Below are the code and all the weights of a small trained network. Each question names an input and a class and asks about switching units off, where a switched-off unit gives its printed mean instead of its output.

import numpy as np


def w(rows, s, z=0):
    codes = np.array(rows[::2]) - 128.0
    scale = np.full(codes.shape[1], s)
    scale[-1] = z or s
    return codes * scale


def f(y):
    return y / 2 * (1 + np.tanh(0.7978845608 * (y + 0.044715 * y**3)))


def log_softmax(a):
    a = a - a.max(-1, keepdims=True)
    return a - np.log(np.exp(a).sum(-1, keepdims=True))


def net(x, mask):
    res = np.array(x, float).reshape(1, 3) / 4 @ E
    y = f(res @ A[0][:, :-1].T + A[0][:, -1])
    res = res + np.where(mask, y, B[0][:, -1]) @ B[0][:, :-1]
    return log_softmax(res[-1] @ U[:, :-1].T + U[:, -1])


A, B = {}, {}
E = w([
[37,88,105,124,82,197,115],'x0',
[114,138,156,170,141,148,245],'x1',
[103,107,138,189,252,56,111],'x2',
],0.013)
A[0] = w([
[133,102,143,118,167,141,131,131],'N0',
[123,137,115,134,137,109,172,70],'N1',
[145,96,132,156,150,122,245,164],'N2',
[138,116,145,124,127,160,137,136],'N3',
[139,94,86,116,98,126,87,218],'N4',
[117,123,148,139,81,183,169,114],'N5',
[100,76,141,135,96,170,166,130],'N6',
[58,100,123,148,171,103,152,245],'N7',
[67,148,139,133,66,183,195,145],'N8',
[129,111,127,108,105,146,71,255],'N9',
[226,166,128,94,14,152,117,190],'N10',
[121,139,137,131,151,122,110,136],'N11',
[114,101,85,115,86,126,151,157],'N12',
[117,118,107,81,130,122,97,170],'N13',
[116,90,136,98,116,131,64,139],'N14',
[53,98,134,89,164,173,96,130],'N15',
[22,107,107,153,120,146,82,162],'N16',
[190,164,136,132,122,124,160,242],'N17',
[105,180,170,136,168,126,205,246],'N18',
[171,114,112,127,181,81,78,192],'N19',
[215,137,132,110,127,105,165,125],'N20',
[148,135,125,47,149,97,186,178],'N21',
[110,135,89,102,86,176,222,119],'N22',
[147,122,147,131,132,131,99,117],'N23',
],0.012,0.0052)
B[0] = w([
[152,161,144,158,85,146,132,147],'N0',
[133,161,122,177,109,136,110,144],'N1',
[55,87,59,185,110,185,104,225],'N2',
[150,103,146,111,115,132,124,137],'N3',
[113,144,163,177,140,123,135,193],'N4',
[124,104,161,78,136,56,117,185],'N5',
[159,113,147,75,136,102,110,185],'N6',
[138,167,188,211,125,140,123,229],'N7',
[171,159,121,19,143,76,80,221],'N8',
[131,161,155,174,149,123,122,205],'N9',
[42,95,59,235,134,251,186,250],'N10',
[125,152,165,120,111,137,146,149],'N11',
[170,110,134,139,156,92,128,168],'N12',
[120,145,151,129,107,143,163,169],'N13',
[104,110,127,171,124,163,169,183],'N14',
[99,104,93,173,115,178,160,190],'N15',
[112,92,61,169,109,213,167,220],'N16',
[116,169,155,181,150,124,119,196],'N17',
[131,73,90,86,88,218,160,231],'N18',
[162,187,192,70,132,34,106,238],'N19',
[89,110,120,186,109,184,115,189],'N20',
[80,136,162,150,140,121,157,167],'N21',
[183,141,130,70,148,60,91,203],'N22',
[178,140,142,102,71,143,139,138],'N23',
],0.011,0.013)
U = w([
[31,149,184,193,148,153,82,252],'0',
[31,61,78,114,106,180,87,142],'1',
[174,157,213,3,161,30,14,44],'2',
],0.0066,0.00044)

Each question gives the input, the list of numbers given to net, and the class t.
The units are the neurons (one row each of A and B). Each row of codes is followed by its name. A weight is (code - 128) times the scale printed after its matrix; where a second scale follows, it is the last column's (A, B and U).
mask holds one flag per neuron, in row order. A switched-off neuron (its flag False) gives its mean, the last column of its row in B, instead of its output. The means were averaged over made-up inputs and are rounded, as every weight is.
A unit's drop is (log p(t) with every unit on - log p(t) with that unit switched off) / (log p(t) with every unit on - log p(t) with every unit switched off).
The circuit of an input: a set's keep is (log p(t) with only the set's units on - log p(t) with every unit switched off) / (log p(t) with every unit on - log p(t) with every unit switched off). Starting from the 12 units with the biggest drops (on a tie, the unit counted first), units are removed one at a time, each time the one whose removal leaves the highest keep (on an exact tie, the one counted first), for as long as the keep stays at least 0.8.
circuit, biggest first: the units of the circuit, biggest drop first
k most important neurons: the k neurons with the biggest drops, biggest first
drop when u is switched off: that unit's drop, to one decimal
input [4,2,-5], class 2: circuit, biggest first	(N8; N22)
input [6,3,5], class 1: circuit, biggest first	(N16; N19)
input [-5,4,0], class 1: circuit, biggest first	(N18)
input [-2,-4,-8], class 0: 2 most important neurons	(N18; N9)
input [0,-5,-8], class 0: 2 most important neurons	(N9; N18)
input [8,-7,4], class 0: 2 most important neurons	(N9; N18)
input [-5,0,4], class 2: 3 most important neurons	(N10; N19; N16)
input [6,1,-4], class 2: 2 most important neurons	(N8; N22)
input [2,6,7], class 1: 2 most important neurons	(N18; N2)
input [1,4,0], class 2: 2 most important neurons	(N10; N16)
input [-1,-7,6], class 2: 2 most important neurons	(N19; N10)
input [4,3,-4], class 2: 2 most important neurons	(N8; N22)
input [4,-7,1], class 0: drop when N4 is switched off	0.5
input [-1,-6,-8], class 0: circuit, biggest first	(N9)
input [3,8,4], class 1: drop when N2 is switched off	0.1
input [7,-7,4], class 0: drop when N4 is switched off	0.3
input [-1,4,0], class 1: drop when N18 is switched off	0.3
